Below are the code and all the weights of a small trained network. Each question names an input and a class and asks about switching units off, where a switched-off unit gives its printed mean instead of its output.

import numpy as np


def w(rows, s, z=0):
    codes = np.array(rows[::2]) - 128.0
    scale = np.full(codes.shape[1], s)
    scale[-1] = z or s
    return codes * scale


def f(y):
    return y / 2 * (1 + np.tanh(0.7978845608 * (y + 0.044715 * y**3)))


def log_softmax(a):
    a = a - a.max(-1, keepdims=True)
    return a - np.log(np.exp(a).sum(-1, keepdims=True))


def net(x, mask):
    res = np.array(x, float).reshape(1, 6) / 4 @ E
    y = f(res @ A[0][:, :-1].T + A[0][:, -1])
    res = res + np.where(mask, y, B[0][:, -1]) @ B[0][:, :-1]
    return log_softmax(res[-1] @ U[:, :-1].T + U[:, -1])


A, B = {}, {}
E = w([
[123,152,121,104,150,108,141],'x0',
[8,97,60,145,66,97,130],'x1',
[128,138,129,123,123,121,124],'x2',
[146,117,84,170,207,46,55],'x3',
[163,177,108,230,95,134,193],'x4',
[122,118,158,147,132,121,136],'x5',
],0.013)
A[0] = w([
[223,172,165,110,146,177,85,255],'neuron 0',
[192,148,116,163,197,100,82,149],'neuron 1',
[221,199,111,114,147,139,154,181],'neuron 2',
[141,145,169,83,118,204,186,200],'neuron 3',
[30,133,117,73,21,184,242,165],'neuron 4',
[183,140,106,152,185,148,161,189],'neuron 5',
[84,124,139,76,82,211,179,245],'neuron 6',
[164,157,158,118,173,65,69,184],'neuron 7',
[99,63,162,84,196,139,74,193],'neuron 8',
[148,142,229,35,124,204,161,212],'neuron 9',
[121,188,86,222,104,164,203,201],'neuron 10',
[83,94,197,54,154,135,40,255],'neuron 11',
[59,24,162,57,50,121,84,178],'neuron 12',
[1,94,46,170,132,91,87,161],'neuron 13',
[73,88,97,226,194,104,116,172],'neuron 14',
[182,168,117,161,145,182,178,163],'neuron 15',
[23,74,135,108,102,137,150,200],'neuron 16',
[197,137,134,175,183,161,95,176],'neuron 17',
],0.0099,0.0067)
B[0] = w([
[165,51,211,102,102,211,82,220],'neuron 0',
[196,46,88,145,58,83,145,183],'neuron 1',
[80,58,196,185,81,121,100,192],'neuron 2',
[25,211,196,133,161,221,155,203],'neuron 3',
[163,136,147,133,189,74,242,252],'neuron 4',
[226,131,204,137,46,132,105,173],'neuron 5',
[100,121,179,125,234,142,194,224],'neuron 6',
[218,71,89,128,86,157,92,181],'neuron 7',
[164,60,75,65,218,151,130,190],'neuron 8',
[47,154,190,98,209,232,75,225],'neuron 9',
[99,254,177,239,97,105,185,214],'neuron 10',
[127,63,68,40,245,218,84,216],'neuron 11',
[82,73,132,106,221,59,131,209],'neuron 12',
[73,184,68,124,150,68,66,209],'neuron 13',
[137,151,52,182,39,70,50,172],'neuron 14',
[90,147,228,138,31,128,186,183],'neuron 15',
[48,138,101,73,219,93,173,202],'neuron 16',
[224,69,183,165,84,108,144,184],'neuron 17',
],0.0075,0.019)
U = w([
[114,100,140,117,181,254,97,213],'0',
[118,156,207,148,92,177,137,61],'1',
[213,10,89,98,159,160,107,122],'2',
[193,58,146,172,58,85,136,159],'3',
[113,91,113,87,206,96,169,182],'4',
[127,174,88,189,154,101,216,48],'5',
[99,101,12,113,161,112,60,4],'6',
[113,205,57,181,75,79,72,211],'7',
],0.0091,0.0016)

Each question gives the input, the list of numbers given to net, and the class t.
The units are the neurons (one row each of A and B). Each row of codes is followed by its name. A weight is (code - 128) times the scale printed after its matrix; where a second scale follows, it is the last column's (A, B and U).
mask holds one flag per neuron, in row order. A switched-off neuron (its flag False) gives its mean, the last column of its row in B, instead of its output. The means were averaged over made-up inputs and are rounded, as every weight is.
A unit's drop is (log p(t) with every unit on - log p(t) with that unit switched off) / (log p(t) with every unit on - log p(t) with every unit switched off).
The circuit of an input: a set's keep is (log p(t) with only the set's units on - log p(t) with every unit switched off) / (log p(t) with every unit on - log p(t) with every unit switched off). Starting from the 12 units with the biggest drops (on a tie, the unit counted first), units are removed one at a time, each time the one whose removal leaves the highest keep (on an exact tie, the one counted first), for as long as the keep stays at least 0.8.
units of the circuit, in order: the units of the circuit, biggest drop first
top k neurons: the k neurons with the biggest drops, biggest first
drop of u: that unit's drop, to one decimal
input [6,1,-7,7,-3,3], class 6: units of the circuit, in order => (neuron 14; neuron 4)
input [-6,2,7,-8,3,2], class 5: units of the circuit, in order => (neuron 4)
input [8,3,7,0,1,-1], class 5: units of the circuit, in order => (neuron 11; neuron 0)
input [-5,5,-4,-6,2,5], class 5: top 2 neurons => (neuron 10; neuron 11)
input [0,-6,5,1,5,-4], class 3: top 2 neurons => (neuron 1; neuron 17)
input [-4,-3,5,1,-4,-6], class 2: top 2 neurons => (neuron 3; neuron 10)
input [1,1,2,-7,-3,8], class 4: top 4 neurons => (neuron 4; neuron 12; neuron 0; neuron 16)
input [-6,0,0,-3,3,-3], class 1: drop of neuron 13 => 0.1
input [6,-5,8,4,3,1], class 3: drop of neuron 2 => 0.0
input [-3,-7,3,1,-5,6], class 2: drop of neuron 1 => 0.2
input [0,-1,6,4,1,-7], class 3: drop of neuron 11 => 0.2
